zifer: [ 91 166 147 157 131 193 136 140 165 194 162 130 133  60 136  95 136 121
 135 102 161]
ven: [124  90 144 161 128 196 139 137 167 194 157 134 133 155 160 131 177  93
 157 104 159]
tekel: [ 89 113 100 170 140  87 131 146 123 153 139 154 110  71 132 134 114  97
 135 147 162]
kuves: [107  90 129  73 159 109 169 119 127  66  71 119 133  91 140 147 104  98
 147 151 174]
Vizeg: [166 132 143 113 123  86 118 103  97  92 108  93 152  91 129  85 108 116
 147  61 129]
gasek: [107  90 155 143  90  70 130 116 122  80 125 130 165 119 158  70 134  90
 118 119 120]
nogez: [138  89 144 110 133  92 124  92  95  94 101  91 153 173 184 111 116 105
 153 126 161]
sipiz: [153  89 141 119 108  77 114 123 103  83 117 102 151  86 145 114 119 171
 185 101 138]
Fipe: [ 97  91 114  49 131 130 154 124 141  86  81 123 126 134  82 125 117 100
 161  77 164]
Rafe: [166 132 143 113 123  86 118 103  97  92 108  93 152  91 129 125 135 121
 147 131 189]
Koru: [ 90 142 122 182 121 183 126 141 156 165 136 165 118 149  91 125  79  87
 156  89 141]
chg zifer: [ 91 166 147 157 131 193 136 140 165 194 162 130 133  60 136  95 136 121
 135 102 162] : 21, [161]
where: [83] : sipiz, 10
chg Vizeg: [166 132 143 113 123  86 118 103  97  92 107  93 152  91 129  85 108 116
 147  61 129] : 11, [108]

gefo: [ 96 132 170 180  99  86 186 183 187 149]
Gisik: [144 158 122  99 186  70  74  69  96  86]
voki: [103 121 158 102 134  79 168 157 168 169]
Fodi: [181 175  72 183 138  93 107 136  74  67]
Nodar: [ 81 190  64  95 100 133  95 107 130  76]
Rize: [159 133  88 131  82 191  94 127 174 194]
chg gefo: [ 96 132 170 180  98  86 186 183 187 149] : 5, [99]
chg voki: [103 121 158 102 133  79 168 157 168 169] : 5, [134]
where: [103] : voki, 1
where: [79] : voki, 6
chg Fodi: [181 174  72 183 138  93 107 136  74  67] : 2, [175]
where: [132] : gefo, 2
chg Nodar: [ 81 190  64  95 100 133  95 107 131  76] : 9, [130]

pebom: [177 188  88  60  98 176 190]
Dol: [115 165  83 160 166 101 172]
fab: [144 180 176 133  87  73 102]
gup: [116 165  83 160 166 101 172]
chg pebom: [177 188  88  60  99 176 190] : 5, [98]
where: [87] : fab, 5
chg Dol: [115 165  83 160 166 100 172] : 6, [101]
chg fab: [144 180 176 133  88  73 102] : 5, [87]
where: [115] : Dol, 1
chg fab: [143 180 176 133  87  73 102] : 1, [144]
chg gup: [116 165  83 160 166 101 173] : 7, [172]

kenet: [114 152 100 106  62 162 196 131  92]
Gezo: [121 131  97  90 157 118 140 127  62]
merum: [174 176 165 169  81 107 118  94 168]
pade: [ 98 174 129 107  92 163 203 162  84]
laf: [167  91 107 107 108 166 108  71 139]
mure: [142 150 134 168  59 107 131  98 138]
tufod: [145  78 111 167 150  99 141  57 129]
where: [140] : Gezo, 7
chg Gezo: [121 131  97  90 157 118 140 128  62] : 8, [127]
where: [97] : Gezo, 3
where: [169] : merum, 4

givov: [106 143 164 115 101 118]
vakup: [161 128 107 140 107 180]
guma: [190 142 106 119 143 158]
sena: [118 177 161  90 115 130]
nusez: [137 172 139 102 178  92]
chg vakup: [161 128 106 140 107 180] : 3, [107]
chg vakup: [161 128 107 139 107 180] : 4, [140]

sor: [130 134 130 110 200 127 130]
dofiv: [130 134 130 110 200 127 128]
Zem: [121 106 132 190 145 127 107]
bof: [131 139 125 126  78 130 129]
fole: [129 141 124 124  53 131 129]
where: [106] : Zem, 2
chg sor: [130 135 130 110 200 127 130] : 2, [134]
where: [139] : bof, 2
chg Zem: [121 106 132 190 145 127 106] : 7, [107]
chg Zem: [121 105 132 190 145 127 107] : 2, [106]

badin: [166 161  87 191 100 127 125 193 102 164  99 101 192]
ruf: [180 131 123 125 189 110 165 154 128 125 123 125  81]
gisu: [128 127 127 126 126 130 126 127 128 127 130 127 126]
where: [165] : ruf, 7
where: [191] : badin, 4
chg ruf: [180 131 123 124 189 110 165 154 128 125 123 125  81] : 4, [125]
where: [99] : badin, 11
where: [192] : badin, 13

Vuli: [162 136 129 126 125 133 120 125 125 133 131 144 130 119 137 128 123 130
 129 133]
zagar: [155 129 128 131 103 130 155 131 126 131 128 131 148 124 131 115 137 126
 126 132]
lelag: [155 129 128 131 103 123 155 131 126 131 128 131 148 124 131 115 137 126
 126 132]
Tegi: [111 127 125 143 120 122 131 146 132 123 131 127 129 134 143 125 130 129
 134 128]
sado: [162 136 129 126 125 133 120 125 125 133 131 144 130 137 110 119 115 125
 132 130]
Nevoz: [119 149 135 133 123 134 145 137 137 124 127 137 121 135 132 129 145 127
 136 118]
kis: [128 124 127 113 114 124 141 124 128  97 123 145 133 115 129 109 155 131
  80 121]
Puda: [117 123 124 124 123 126 100 125 128 147 125 122 134 135 132 124 136 131
 124 119]
which: [119 149 135 133 123 134 145 137 137 124 127 137 121 135 132 129 145 127
 136 118] : Nevoz
chg Nevoz: [119 149 135 133 123 134 145 137 137 124 127 137 121 135 132 128 145 127
 136 118] : 16, [129]
where: [146] : Tegi, 8
chg Tegi: [111 127 125 143 120 122 131 146 132 123 131 127 129 134 143 125 130 129
 134 129] : 20, [128]
chg sado: [162 136 129 126 125 133 120 125 125 133 131 144 130 137 110 119 115 124
 132 130] : 18, [125]
chg Nevoz: [119 149 135 133 123 134 145 138 137 124 127 137 121 135 132 129 145 127
 136 118] : 8, [137]

